Here is a tiny trained network, its code and every weight. The questions are about switching its units off for an input and a class, where a switched-off unit gives its printed mean instead of its output.

import numpy as np


def w(rows, s, z=0):
    codes = np.array(rows[::2]) - 128.0
    scale = np.full(codes.shape[1], s)
    scale[-1] = z or s
    return codes * scale


def f(y):
    return y / 2 * (1 + np.tanh(0.7978845608 * (y + 0.044715 * y**3)))


def log_softmax(a):
    a = a - a.max(-1, keepdims=True)
    return a - np.log(np.exp(a).sum(-1, keepdims=True))


def net(x, mask):
    res = np.array(x, float).reshape(1, 5) / 4 @ E
    y = f(res @ A[0][:, :-1].T + A[0][:, -1])
    res = res + np.where(mask, y, B[0][:, -1]) @ B[0][:, :-1]
    return log_softmax(res[-1] @ U[:, :-1].T + U[:, -1])


A, B = {}, {}
E = w([
[117,140,71,232,132,53],'x0',
[220,174,56,103,211,136],'x1',
[51,116,20,99,96,175],'x2',
[174,158,134,219,94,240],'x3',
[201,174,100,92,4,92],'x4',
],0.0047)
A[0] = w([
[123,127,80,222,129,54,95],'neuron 0',
[171,140,112,110,61,111,91],'neuron 1',
[123,126,79,226,130,49,103],'neuron 2',
[75,125,50,110,109,168,93],'neuron 3',
[78,116,145,155,210,157,113],'neuron 4',
[103,120,161,137,105,127,116],'neuron 5',
[126,126,116,105,143,99,101],'neuron 6',
[70,114,147,164,230,162,128],'neuron 7',
[123,134,124,133,129,120,38],'neuron 8',
[109,119,123,90,141,70,111],'neuron 9',
[199,140,68,101,193,139,129],'neuron 10',
[154,140,130,196,104,205,112],'neuron 11',
[157,135,128,201,102,207,114],'neuron 12',
[184,133,216,154,149,90,118],'neuron 13',
[163,136,115,112,76,113,82],'neuron 14',
[57,132,24,105,102,183,120],'neuron 15',
[202,139,61,98,196,143,113],'neuron 16',
[148,116,197,1,124,219,108],'neuron 17',
[56,117,190,147,66,124,117],'neuron 18',
[166,138,112,110,69,109,101],'neuron 19',
[120,129,129,126,136,118,4],'neuron 20',
[181,137,215,151,146,94,102],'neuron 21',
[70,118,175,143,78,125,130],'neuron 22',
[190,136,102,103,34,94,127],'neuron 23',
[150,138,103,117,150,134,106],'neuron 24',
[88,125,124,58,152,25,110],'neuron 25',
[70,115,176,143,78,125,106],'neuron 26',
[93,125,123,66,150,38,110],'neuron 27',
[152,141,132,191,106,200,112],'neuron 28',
[170,142,110,107,62,106,101],'neuron 29',
[179,133,207,151,145,95,105],'neuron 30',
[97,119,130,123,106,136,61],'neuron 31',
],0.0096,0.0038)
B[0] = w([
[65,199,68,129,149,178,191],'neuron 0',
[93,102,163,136,210,137,158],'neuron 1',
[66,226,75,111,126,170,200],'neuron 2',
[132,79,62,119,198,87,176],'neuron 3',
[89,116,191,122,206,122,181],'neuron 4',
[146,140,122,154,138,117,137],'neuron 5',
[147,111,119,144,155,157,131],'neuron 6',
[91,150,236,89,196,95,210],'neuron 7',
[105,67,85,177,211,170,98],'neuron 8',
[156,108,131,119,137,174,162],'neuron 9',
[186,180,147,198,115,100,198],'neuron 10',
[185,110,134,87,148,195,184],'neuron 11',
[194,116,136,78,145,195,189],'neuron 12',
[152,127,74,71,144,57,190],'neuron 13',
[91,89,144,151,205,145,139],'neuron 14',
[171,139,72,47,159,16,224],'neuron 15',
[185,168,134,219,152,110,198],'neuron 16',
[37,254,41,124,139,182,253],'neuron 17',
[192,183,133,201,147,106,189],'neuron 18',
[96,109,163,135,183,129,155],'neuron 19',
[98,38,74,195,246,187,93],'neuron 20',
[140,101,59,95,175,77,179],'neuron 21',
[180,181,143,169,116,100,174],'neuron 22',
[102,171,235,85,159,86,210],'neuron 23',
[137,121,119,164,150,127,130],'neuron 24',
[216,129,147,74,124,213,224],'neuron 25',
[169,145,122,197,163,121,165],'neuron 26',
[196,120,139,91,132,202,206],'neuron 27',
[180,111,132,94,144,189,177],'neuron 28',
[93,111,171,134,191,127,164],'neuron 29',
[138,105,68,98,163,81,173],'neuron 30',
[129,77,86,181,204,143,114],'neuron 31',
],0.027,0.0041)
U = w([
[180,93,143,84,120,223,125],'0',
[27,193,71,139,123,170,111],'1',
[66,112,227,122,168,94,123],'2',
[140,85,58,96,136,39,123],'3',
[177,152,144,254,121,102,113],'4',
[101,123,161,126,48,102,253],'5',
[78,42,117,178,113,143,70],'6',
],0.0077,0.003)

Each question gives the input, the list of numbers given to net, and the class t.
The units are the neurons (one row each of A and B). Each row of codes is followed by its name. A weight is (code - 128) times the scale printed after its matrix; where a second scale follows, it is the last column's (A, B and U).
mask holds one flag per neuron, in row order. A switched-off neuron (its flag False) gives its mean, the last column of its row in B, instead of its output. The means were averaged over made-up inputs and are rounded, as every weight is.
A unit's drop is (log p(t) with every unit on - log p(t) with that unit switched off) / (log p(t) with every unit on - log p(t) with every unit switched off).
The circuit of an input: a set's keep is (log p(t) with only the set's units on - log p(t) with every unit switched off) / (log p(t) with every unit on - log p(t) with every unit switched off). Starting from the 12 units with the biggest drops (on a tie, the unit counted first), units are removed one at a time, each time the one whose removal leaves the highest keep (on an exact tie, the one counted first), for as long as the keep stays at least 0.8.
circuit, biggest first: the units of the circuit, biggest drop first
k most important neurons: the k neurons with the biggest drops, biggest first
drop when u is switched off: that unit's drop, to one decimal
input [0,-1,5,-1,4], class 3: circuit, biggest first -> (neuron 15)
input [-7,7,1,-2,-3], class 1: 2 most important neurons -> (neuron 17; neuron 18)
input [7,5,-5,-4,2], class 1: 2 most important neurons -> (neuron 2; neuron 0)
input [7,-5,7,8,-2], class 0: 4 most important neurons -> (neuron 12; neuron 11; neuron 28; neuron 17)
input [-6,0,8,-3,3], class 3: 3 most important neurons -> (neuron 15; neuron 3; neuron 2)
input [6,-6,-8,1,4], class 3: 4 most important neurons -> (neuron 13; neuron 17; neuron 21; neuron 30)
input [-4,4,5,-1,2], class 3: 2 most important neurons -> (neuron 15; neuron 2)
input [4,8,5,-1,7], class 4: 2 most important neurons -> (neuron 16; neuron 10)
input [-5,8,2,7,3], class 4: 4 most important neurons -> (neuron 16; neuron 10; neuron 25; neuron 27)
input [-1,-1,5,-8,-8], class 0: 3 most important neurons -> (neuron 25; neuron 27; neuron 23)
input [-7,8,4,7,-1], class 4: 2 most important neurons -> (neuron 16; neuron 10)
input [1,1,4,-1,2], class 3: 2 most important neurons -> (neuron 17; neuron 15)
input [8,5,-5,-4,-4], class 1: 2 most important neurons -> (neuron 2; neuron 0)
input [-1,3,-6,-3,7], class 2: circuit, biggest first -> (neuron 23)
input [5,5,-4,-1,-7], class 2: 3 most important neurons -> (neuron 7; neuron 17; neuron 4)
input [-2,-4,-5,4,-3], class 3: circuit, biggest first -> (neuron 13; neuron 21)
input [6,5,-5,-5,4], class 1: drop when neuron 27 is switched off -> -0.1
input [-2,3,4,0,-5], class 2: drop when neuron 4 is switched off -> 0.2
input [-8,1,-6,-5,-3], class 1: drop when neuron 5 is switched off -> 0.0
input [4,-6,3,5,3], class 4: circuit, biggest first -> (neuron 18)
